Each row is followed by its class.
[ 40  15   3 -22   7   2  25 -53  17   6  -1   2  16  27   1  19   6  -9
   6  49  35 -73  -6 -44  17  13  16   0  -8 -23  54 -45  -2 -19  21]
z_171
[  3 -29 -24 -10 -44  22  38 -30  -4  13  17 -15   1  -6  21  -1 -11  13
  69 -47 -18 -72  -2  28  -4  35  26  17   4  -3  -1 -15  -9 -23   4]
z_526
[-32  24 -18  10  20  -3 -29  24  38  35  45  -7 -43 -27 -59  35 -16 -20
  55 -55 -20 -58   5  28  15   4 -19  13  21  67 -25  64   3   5 -10]
z_287
[  28   39  -12  -54   10   12   -8  100   19   36  -46   36  -16  -54
   21    7   23   23   69  -14   67 -113   10  -21  -46    7   59  -27
  -38  -10   -4   18    9   15   29]
z_965
[-12 -15  34   6 -10 -68  -9 -40  28 -24  -8  30  28   0  62   0   0   3
 -26 -45 -18  16   3 -12   4 -37   3 -12  25 -10 -85  28 -19   4 -24]
z_833
[-42  38 -30   4   8   5   2   9  -3  31  -8  -9  -1  -1 -34  38 -25   8
  12  38  52  10 -21 -52  24   7 -15  81 -27  12  45  19   2  -5  15]
z_526
[ -5  -6 -25  -1  -6  27 -23   8  -2 -20 -24  19 -34  15 -24  37  -8  -8
 -11  66 -32  -8 -21  28 -15 -17 -19   2  13  21   7  32  40 -17  14]
z_545
[ 51   4   0 -42 -39  33 -23 -27 -10 -24 -16   9 -35  58 -19  22   0 -47
 -67 -16 -45  31  21  18 -36   9   1 -18   5  -7  -8 -11  38  27  29]
z_666
[-26  10  12  15 -32  16   6   4  51  45  11 -12 -35 -18  21  -4  -5 -23
  73  -8 -21 -27  34  17  19   0   7 -13  18  40 -29  22  30   5  53]
z_666
[ 23   1 -28 -26  -8   8  22 -12 -51  -3 -49 -25 -44  46 -10  -1  18  13
 -28  31 -57  57  10  15 -62  18 -13 -42  20   1 -15  33  34  11  27]
z_666
[ -2  12  17   7  17   2   2  25 -10  23 -19  21 -18   3 -38   0  24 -40
 -50  97 -25  35 -12 -19  30 -17 -16  17   8   0   6 -18  10  13 -23]
z_545
[-20  -7  12 -57  46  -2  15 -37  17   9 -17   4 -10  32  -8   4  37   6
  37  -7 -55   2  14  53  -9   7 -35  -3  43   5  14   6  -6  -7   0]
z_666
[-48 -20   0  -8  29  19 -23 -16 -15  -7   3 -14 -21 -11 -41 -34  29   9
 -16  28   4  38  16  43 -24  -5 -40   0  16  23  16 -34  30 -10 -17]
z_337
[ 25 -29 -55   1 -25 -18 -10  29  -3 -21  34 -12 -11  31  18  39 -40 -29
 -25 -60  26 -13 -26  23 -18  10  13   0  -5  26   1  33  64   7  38]
z_545
[ -9 -39   4  49 -19  -7 -64 -26 -41 -29   1 -30   8   5 -40 -18 -17   7
 -56  27 -16  56 -11  13 -51 -14  -5 -10  -2 -14   0   4  20 -13  -9]
z_403
[-26 -11 -13  27 -22  -2 -15 -17   6 -25  17   9  -6  31 -33  16 -17   8
   6  -8  -8 -15  15  56 -36   8 -27 -39  33  26 -15  -8  25   4  16]
z_171
[-14  -6 -17  -8  45  -7 -23 -34  16 -21 -16  28  11 -27  12   8   3  -3
  21 -28  67 -33 -26   1  -4  -7 -19  45 -27 -20  19  10   2 -42 -38]
z_171
[-36   8  22  17  20  22 -64  31  38  40   2  -2 -16  35 -40  36   2  -9
  -3   7 -55 -20  38  44  -1   1 -14 -19   6   9  57  19  27   2  13]
z_526
[ 14   8  -2   7  49  -3 -11   0 -44   6 -27  27 -12  24 -28 -24  21 -14
  -6  46 -16  54  18   5 -19 -21 -12  17   9  -4  53 -11  16  -5   6]
z_666
[ 53  -6  -1 -19 -64  14  45  31 -52 -43  22 -18 -38  26 -17  -1  -9 -71
 -62  33   1  71 -39 -50 -10  42  17   3  15  -2  -4  12  48  16  11]
z_666
[ -2 -24  -9   1  12 -30   4  12 -25  56  -8  -6 -11 -37  34 -42  15   1
   5   9 -10  10 -26  30   9 -24 -32 -37  -7  15 -14 -44  16 -13  33]
z_403
[-11   8   8 -29  -5 -19  44 -49  14  -7 -30  -2   8 -12  66   1  17  38
  56  26  63 -19  13 -33  12 -25 -12 -14  -5  -3  49 -29 -14 -41  -1]
z_833
[ 31 -46   6 -66 -18   4 -14  85  -4  37  31  -1 -36 -15  58 -43  10 -20
  67  -8 -48 -11   3  17  49 -28 -12  50  -8  -4   6 -14  57  24  48]
z_666
[ 36  12  31 -68  12  -4   8  27 -19   0 -31  13 -26  -6  10 -11  17 -48
 -28   2 -43  19   8 -11   0  -4 -19  -4  -3  -5   4 -14   1 -22  15]
z_666
[ -5 -61  26   7 -17 -45  22 -31  -6  32 -30  16  23  20  56   3  12 -39
 -62  25   0 -19 -33 -21 -14  37  -4 -49  -7 -35   1 -54  16 -18 -18]
z_526
[  6  16 -45 -17   8  39   7 -17 -33  -2 -21  14  -9 -12   0  -7  -2  21
 -10 -43  -2  23  -8  15 -31  10   7  33  -9 -17   3 -13   3 -21  14]
z_287
[  4 -24 -21  17 -55  -5  14 -38 -53   2  20 -53   5  40 -19  -7 -36  39
  31  25  12 -27  18  13   1  46  14 -10  -5 -10  12   5  25   4 -21]
z_403
[ 15 -48  14 -16  17 -44 -35 -41 -24  20 -30  39  17 -10  55 -39  11  10
  19  30  24 -25 -10  33  42 -17  -9 -27   0 -16 -13 -46  52 -13   6]
z_833
[ -4  12  32 -44  22 -46   2 -17  23 -34   0 -16   5  -8  10 -24 -25 -36
 -39  10  56  -1 -15 -30  11 -12 -36  37  -7  -2 -39   6  12   0 -14]
z_697
[ 17 -27   9   0 -24 -31   4 -27 -42  39 -11  26   4  33  66  -7  29  -7
 -24  -2 -38  -2 -10 -21 -20  26   7 -71 -11 -37 -34 -21  12   6   8]
z_403
[ 23   5  -4 -35  -7  20 -18 -21 -11 -16  18  24  26  -6 -36  28  -4 -18
  22 -47  13 -36  -4 -19  26  24   7  12 -10  17  -8   6  30  -2  11]
z_526
[  0   7   1   2 -30 -45  31  11  -9  19 -21  31  13   8 -16  36   4 -38
 -11 -24  29   3  -6 -71 -41  29  -4  20   2 -20 -21  17 -14  17   1]
z_666
[-40  26   0 -11  -4  20  26  21 -10 -22 -44  16 -11  30 -12  23   2   7
 -68  44 -33  43  17 -22 -62  17  -7  12  11 -14  -2  17 -22 -12  -4]
z_337
[ -3  37  -4  10   9  68 -48 -20  36  -4   1   6 -15   7 -10   1  -9  -8
 -25   4  42 -22  35  23  -6 -15  19 -14 -25  10  36 -32  24  17  26]
z_697
[-56 -27  14   4   4 -20 -39  12 -26  40 -18  14   4 -22   0   4  29  -9
  -4  17   8  54 -46   9  59  12 -17  -6   3   1  23 -26 -17 -16  -6]
z_697
[-28  -5   9   3   5  -1 -16  20  -8  51  -7 -19 -16  14 -16 -14   6  28
  49  -5 -69  11  35  61   9   8 -39 -28  28   2  34  -7  24 -21  36]
z_287
[-38   4  31 -42  31 -29 -28  56  44  24 -17   2 -11  -8  23  -6  17   0
 -21   3  15 -41  41  29  -4 -37   9  41  -3 -21  35 -38   4  -6 -19]
z_545
[ -5 -12  -1  21 -26 -32  -6 -32 -15  -3  22 -19   5  20  44 -25 -13  20
  -4  -8  39 -24   3  -3  18   0   7 -12   3 -18   3   1  57 -13   5]
z_697
[  22   -6    3   33  -18   -2   -6  -42   -5   18   12   36   28   31
  -24   -6  -33  -24   -3   -4   38 -114   22   10  -30   46    0  -24
    4  -33   -3  -32   61   -8   28]
z_697
[ -3   5 -23  41  -1  40  48  16  19  -9 -48  12  15  21 -31  29 -12  -6
 -12  63   5   1  11 -18 -57  28  17  -6   8  -7  26  13  -4  -6  13]
z_171
[ 22 -29 -19   8   7 -89  10  43 -10  18  -4  -6 -13  55  54  -8 -16 -24
 -38 -34 -24  12  27  19  -3 -25 -12 -18   6  13 -12  16  43  13   4]
z_171
[  7   3  -5 -16  17  27 -10   4   6  18  27  15   5 -38  -7  -2  30   7
   3 -77 -54   0  10   2  27 -17   6 -13  11  27 -28  -2   5  -3   3]
z_287
[  0  41   8  29  44 -46 -46 -22  29  70 -27  30   8  16 -33   7  13 -29
 -43 -30   4  41  -2   7  24 -44 -33  21 -14 -12   2  -3 -19  18  -3]
z_965
[ 11  21 -15  36  18  -4  -9 -37   5   0  -8  22  11 -10 -37  18  -9  -8
 -42 -16   5  22 -20   1  14 -30 -11  38  -2   1  10  12 -24  -3 -26]
z_666
[ 12   7  37 -30  42 -47 -45 -20  45  18  35  33  -5  26  44 -26  56 -18
 -40  -2 -12  27 -21 -23  34 -85   5  29  16 -17  -3 -27   9  38  -5]
z_965
[-34  28 -17 -28  52 -12   5  24  -5  27 -39  57 -18  43  27   4   5  15
   4   9  29 -31  25  14 -69  15 -25 -10 -19 -14   0   2   8  18 -19]
z_965
[ -5 -20 -32  29  15  -7  28 -42  19  -6  27   1  -9  27  24   4 -27 -30
  26  28  15  31 -47  33  15 -27 -36  10  10  46  37  -5  -2  -7  19]
z_403
[ -7 -10 -21  10  38 -42  -6  17  37  15  10  22  -5  57  28  16  13 -41
 -14  18  23  43 -17 -13   4 -20   8  17  19  20   3  16  38  52  36]
z_171
[ 49  -4 -36 -30  -5  13   8 -34 -50 -47  14 -17 -15 -30 -30  -1   0 -30
   9  -6  77  23 -60 -54 -13  36   8 -17 -12  32 -10  10  45  -7  15]
z_287
[-20  -1  38  27 -30 -17 -22   3  43 -37  19   4  33   1  55  21 -19 -18
 -42 -16  21  53 -16 -63  17 -34  -5 -15 -24   2   0  -3 -50  15   6]
z_697
[-22 -22 -19  13  52  11 -26 -52 -49 -36  35  -2  -1  32  15 -17  17  35
 -26  36 -17  77 -46  10   7  -5 -61 -24  -1  -2  24  -6  30 -17 -10]
z_171
[ 19 -32 -11   2 -23   0  16 -51 -67 -22  24 -22  -6  55  37 -41  -5  22
 -28 -28 -79  43  30   8 -19  13   6 -45   8   4 -54  16  37  -8 -24]
z_965
[-85  27  -9  -9  17 -24  11  39  59  35   4 -60 -32 -20   9  27 -26  43
   3  -1  -2 -41  -7  40   0 -11 -21   5  15  48   4  35  -8 -17  14]
z_526
[-45  22  17  21  21   4   9   9  20 -13  18  11  -2 -39  18 -10  -6  10
  68  17   4  -3 -27  42  52  -1  -4  -1  22  21  -6  26 -13 -38  -1]
z_545
[-17  46 -18   1  43 -14   5   0  38   8 -26 -10   4  -1  -8  -2  -8  34
 -28  22  27  35 -14 -17 -52 -36 -17  26   6  -4  -6   0 -18  29  50]
z_287
[ -7  28  17  -6  36  27  -9   2  33 -21  -2  31  21 -21 -11  -9  10 -10
 -34   9  52 -10   6 -32 -22 -11  -2  35 -23 -33   9 -35  -6   3 -16]
z_171
[-40  42  -2 -10  26   2 -50 -19  27 -25 -26  18  22  -7   8  30 -11  23
 -63 -43  40  26   7  -9 -40 -14 -20   4 -34 -16 -43  18   3   8   8]
z_545
[-23  32  25  -3  52   1  13 -81  11 -21 -16   3  -9  23 -46 -36   9 -32
  -3  45  16  50   8  -3 -30   3 -13  69  29 -25  14 -22 -34  -7 -36]
z_287
[-29 -22  19 -20 -17 -68 -32   7  -1  62  40 -22 -37  23  37  -6  30 -14
  17  -4  -3  -8  -1  -9  49   6 -25 -14   1   8  -4 -10  29  23   6]
z_337
[-47  24  -7   3  -3  41  32 -17  18   5  23 -20 -28  -4  24  -2  16  37
   6   9 -47  57   8  11  26 -37 -19  16  17  31  21  -9 -35  -2  -4]
z_666
[-77  33  15   1  25 -53  52 -13  42   1  14  -5  -9  16  59   0  21  15
  39  66  58  28 -17 -53   3 -18 -13   4  33  25  11 -10 -21  -4  32]
z_171
[ 23  -1  15  27  13 -21 -45 -14 -19   5 -15  -2  26 -25 -73  -3  11  19
 -62 -26 -41  -5  10  -2 -20 -14  18  -7   8 -24 -13  -9 -39   0 -47]
z_287
[-26  49   7 -34  37 -18 -24 -20  21 -26 -35  60   4  41  25  47   2 -21
 -51   1  59  71   7 -19  -4 -40 -31   5  -2  15  53 -25  -4  -4  30]
z_833
[ -1   8 -12   9  15 -51  -3 -11 -35  52  17  16  29 -34  35 -31  16  66
  95 -65  23 -45  21 -17  25  -6 -11 -22 -15  -6 -12 -21  -1  -3  14]
z_287
[-23 -13 -51  17  24   1 -12  55  -1   6  11  -3 -20  25 -45  44 -14  -4
 -58   3 -12 -18 -15  14 -63  15 -14  -1  14  23   4  35  40   8  12]
z_171
[ 36  -8  -4 -29   8   5  -2 -34  16   3 -29  37  22   0  -4  12  28  -9
  42 -55 -16 -68  24  25 -32   9   7 -42  15  -7 -12 -19  17 -27  46]
z_171
[ 26  10 -11 -10 -28  51 -47 -14 -39  16 -40 -11  18 -48 -36 -10   6  28
  15 -14   0  29  10  -6  25   0  48 -30 -35  20 -11 -28  -9 -12  41]
z_965
[ 35  21  28  34 -29  21  12 -21 -47 -26   5  -8  10  39 -45 -46  -7 -19
  -3  24  -2  58  52 -26 -30  20  24 -18   4 -21  17 -18  15   0  -3]
z_965
[-26  -9   5  50 -24  22 -25  46   8   3  65 -10  -9  11 -43  23 -23 -10
 -50 -33  -6 -33  26  31 -13   8 -18 -34  -3  24  52 -22  34   6 -36]
z_526
[  9  20 -12   9 -17  60  39   4  11   1  14  39 -28  17 -52  17   5 -37
  16  -5 -13 -14  -4  34 -22  27 -31  37  27 -21  38   8  24  -4 -12]
z_666
[-45  -3  -8  29  19 -24  -7  14 -15  22 -16  27 -12  44  22 -13   8   7
   5  47 -19  40  25 -14 -24 -18  33  16  19  16 -11  26  11  18 -10]
z_965
[-11 -12  15  66  24  -9 -88  13  -3  39 -15  21  14 -28   3 -24  34  26
 -27  -8 -49  48  16  20  37 -49   4 -30 -15  -7 -15  17  12  11  -9]
z_337
[-14  -3  24  17   0   3  -6  27  28  10  -3  -4 -18  13   1   7  21 -32
   7   3  35 -15  18  23 -16  32   5 -51   2 -17  56 -15  23 -13 -16]
z_171
